Here is a tiny trained network, its code and every weight. The questions are about switching its units off for an input and a class, where a switched-off unit gives its printed mean instead of its output.

import numpy as np


def w(rows, s, z=0):
    codes = np.array(rows[::2]) - 128.0
    scale = np.full(codes.shape[1], s)
    scale[-1] = z or s
    return codes * scale


def norm(h):
    return h / np.sqrt((h * h).mean(-1, keepdims=True) + 1e-5)


def f(y):
    return y / 2 * (1 + np.tanh(0.7978845608 * (y + 0.044715 * y**3)))


def log_softmax(a):
    a = a - a.max(-1, keepdims=True)
    return a - np.log(np.exp(a).sum(-1, keepdims=True))


def net(x, mask):
    res = np.array(x, float).reshape(1, 6) / 4 @ E
    u = 0
    for l in range(4):
        y = f(norm(res) @ A[l][:, :-1].T + A[l][:, -1])
        res = res + np.where(mask[u : u + 6], y, B[l][:, -1]) @ B[l][:, :-1]
        u += 6
    return log_softmax(norm(res)[-1] @ U[:, :-1].T + U[:, -1])


A, B = {}, {}
E = w([
[189,108,131,93,151,198,223],'x0',
[126,44,154,19,186,178,31],'x1',
[24,105,145,78,140,84,199],'x2',
[119,3,142,179,55,155,147],'x3',
[198,74,153,170,230,33,134],'x4',
[127,129,128,130,126,127,125],'x5',
],0.0019)
A[0] = w([
[36,95,183,40,95,28,198,78],'L0N0',
[226,105,107,76,163,220,252,57],'L0N1',
[166,80,234,179,201,68,141,106],'L0N2',
[116,116,138,59,160,152,97,148],'L0N3',
[139,51,97,74,151,138,85,162],'L0N4',
[34,100,144,20,128,31,223,2],'L0N5',
],0.0034,0.00088)
B[0] = w([
[230,130,117,190,129,185,53,228],'L0N0',
[41,148,155,205,168,90,24,241],'L0N1',
[73,114,14,94,129,125,143,251],'L0N2',
[82,165,123,160,94,77,241,164],'L0N3',
[154,164,135,120,56,110,146,200],'L0N4',
[252,161,124,178,141,203,84,215],'L0N5',
],0.004,0.0012)
A[1] = w([
[116,164,126,100,176,110,145,61],'L1N0',
[94,76,81,162,95,151,90,253],'L1N1',
[154,181,71,201,92,100,238,208],'L1N2',
[154,66,176,2,155,160,112,124],'L1N3',
[111,75,124,22,163,148,41,114],'L1N4',
[104,109,200,126,193,192,255,112],'L1N5',
],0.0038,0.0013)
B[1] = w([
[84,102,103,60,88,136,98,116],'L1N0',
[111,251,124,153,197,126,202,247],'L1N1',
[117,114,253,65,105,73,79,252],'L1N2',
[122,175,202,164,59,37,130,160],'L1N3',
[142,182,186,215,116,82,172,181],'L1N4',
[129,174,100,164,105,97,5,123],'L1N5',
],0.004,0.0019)
A[2] = w([
[139,138,142,193,162,147,50,90],'L2N0',
[67,169,208,111,86,222,128,136],'L2N1',
[117,191,121,152,105,108,74,202],'L2N2',
[94,2,123,224,58,158,171,153],'L2N3',
[109,160,105,164,72,61,170,247],'L2N4',
[53,170,118,185,164,59,106,114],'L2N5',
],0.0037,0.0014)
B[2] = w([
[147,99,133,135,68,130,99,180],'L2N0',
[136,74,95,162,154,79,159,246],'L2N1',
[155,61,128,124,176,175,119,236],'L2N2',
[133,253,118,20,215,117,50,206],'L2N3',
[179,109,171,97,187,166,122,250],'L2N4',
[84,104,162,161,135,226,115,228],'L2N5',
],0.0043,0.0019)
A[3] = w([
[88,52,122,16,93,124,111,185],'L3N0',
[74,168,93,143,2,172,142,108],'L3N1',
[105,162,102,86,110,195,143,187],'L3N2',
[101,142,81,168,100,158,164,125],'L3N3',
[87,199,141,128,37,148,116,108],'L3N4',
[196,84,156,120,204,86,127,254],'L3N5',
],0.0035,0.0021)
B[3] = w([
[136,235,151,176,92,228,182,109],'L3N0',
[100,45,107,152,125,14,151,116],'L3N1',
[105,154,9,94,78,74,109,144],'L3N2',
[111,79,82,170,130,127,183,119],'L3N3',
[178,11,172,146,253,41,149,120],'L3N4',
[57,105,37,124,1,147,205,254],'L3N5',
],0.0028,0.0036)
U = w([
[139,128,246,125,106,60,160,135],'0',
[119,202,93,33,163,115,93,127],'1',
[92,38,58,143,139,56,201,128],'2',
[221,116,110,157,91,155,112,134],'3',
[112,127,125,139,111,166,162,177],'4',
[95,92,147,176,161,157,72,103],'5',
[165,85,119,73,77,127,166,4],'6',
],0.011)

Each question gives the input, the list of numbers given to net, and the class t.
The units are the neurons (one row each of A and B). Each row of codes is followed by its name. A weight is (code - 128) times the scale printed after its matrix; where a second scale follows, it is the last column's (A, B and U).
mask holds one flag per neuron, layer by layer. A switched-off neuron (its flag False) gives its mean, the last column of its row in B, instead of its output. The means were averaged over made-up inputs and are rounded, as every weight is.
A unit's drop is (log p(t) with every unit on - log p(t) with that unit switched off) / (log p(t) with every unit on - log p(t) with every unit switched off).
The circuit of an input: a set's keep is (log p(t) with only the set's units on - log p(t) with every unit switched off) / (log p(t) with every unit on - log p(t) with every unit switched off). Starting from the 12 units with the biggest drops (on a tie, the unit counted first), units are removed one at a time, each time the one whose removal leaves the highest keep (on an exact tie, the one counted first), for as long as the keep stays at least 0.8.
units of the circuit, in order: the units of the circuit, biggest drop first
top k neurons: the k neurons with the biggest drops, biggest first
k most important neurons of layer l: the k neurons of layer l with the biggest drops, biggest first
input [0,-2,7,-4,6,-1], class 3: units of the circuit, in order	[L0N5 L0N0]
input [5,7,-2,0,8,-5], class 2: top 2 neurons	[L0N2 L1N2]
input [2,-8,3,-1,5,7], class 0: units of the circuit, in order	[L1N2]
input [4,8,3,6,8,-8], class 0: top 4 neurons	[L1N3 L1N4 L2N1 L0N4]
input [8,4,-3,-7,4,1], class 5: top 3 neurons	[L0N1 L2N5 L2N3]
input [3,4,6,3,-1,3], class 3: units of the circuit, in order	[L0N5 L0N0]
input [-2,8,1,-7,-1,2], class 0: units of the circuit, in order	[L1N3 L1N4]
input [7,5,3,-6,8,0], class 2: units of the circuit, in order	[L2N3 L3N5]
input [-5,-4,8,2,6,-7], class 3: units of the circuit, in order	[L0N5 L0N0]
input [-8,-4,2,-7,-7,2], class 5: units of the circuit, in order	[L2N3 L2N5 L3N4]
input [5,5,-1,-4,-6,4], class 2: top 2 neurons	[L2N3 L1N2]
input [-8,-6,0,5,-8,-4], class 2: units of the circuit, in order	[L3N1 L3N4]
input [6,-5,8,4,-5,-3], class 3: top 4 neurons	[L0N5 L0N0 L1N5 L0N2]
input [4,-6,2,6,1,-4], class 0: 3 most important neurons of layer 1	[L1N2 L1N1 L1N0]
input [-8,-8,-2,5,4,-3], class 0: 2 most important neurons of layer 1	[L1N2 L1N5]
input [0,8,6,7,-5,-8], class 0: top neuron	[L1N3]
input [-4,0,8,-5,6,7], class 3: top 3 neurons	[L0N5 L0N0 L2N3]
input [-6,-4,-1,6,-6,1], class 1: top 4 neurons	[L2N3 L2N4 L0N1 L1N3]
input [2,5,6,4,5,-6], class 3: top 3 neurons	[L0N5 L0N0 L1N2]
input [7,-6,8,-1,2,-8], class 3: top 3 neurons	[L0N5 L0N0 L1N5]
input [2,5,-1,8,-2,0], class 1: top 2 neurons	[L2N3 L1N2]
input [2,1,-4,4,-6,-3], class 2: top neuron	[L1N1]
input [6,1,6,-2,-4,-3], class 3: 3 most important neurons of layer 0	[L0N5 L0N0 L0N2]
input [3,3,4,1,-6,-2], class 2: 3 most important neurons of layer 3	[L3N1 L3N3 L3N0]
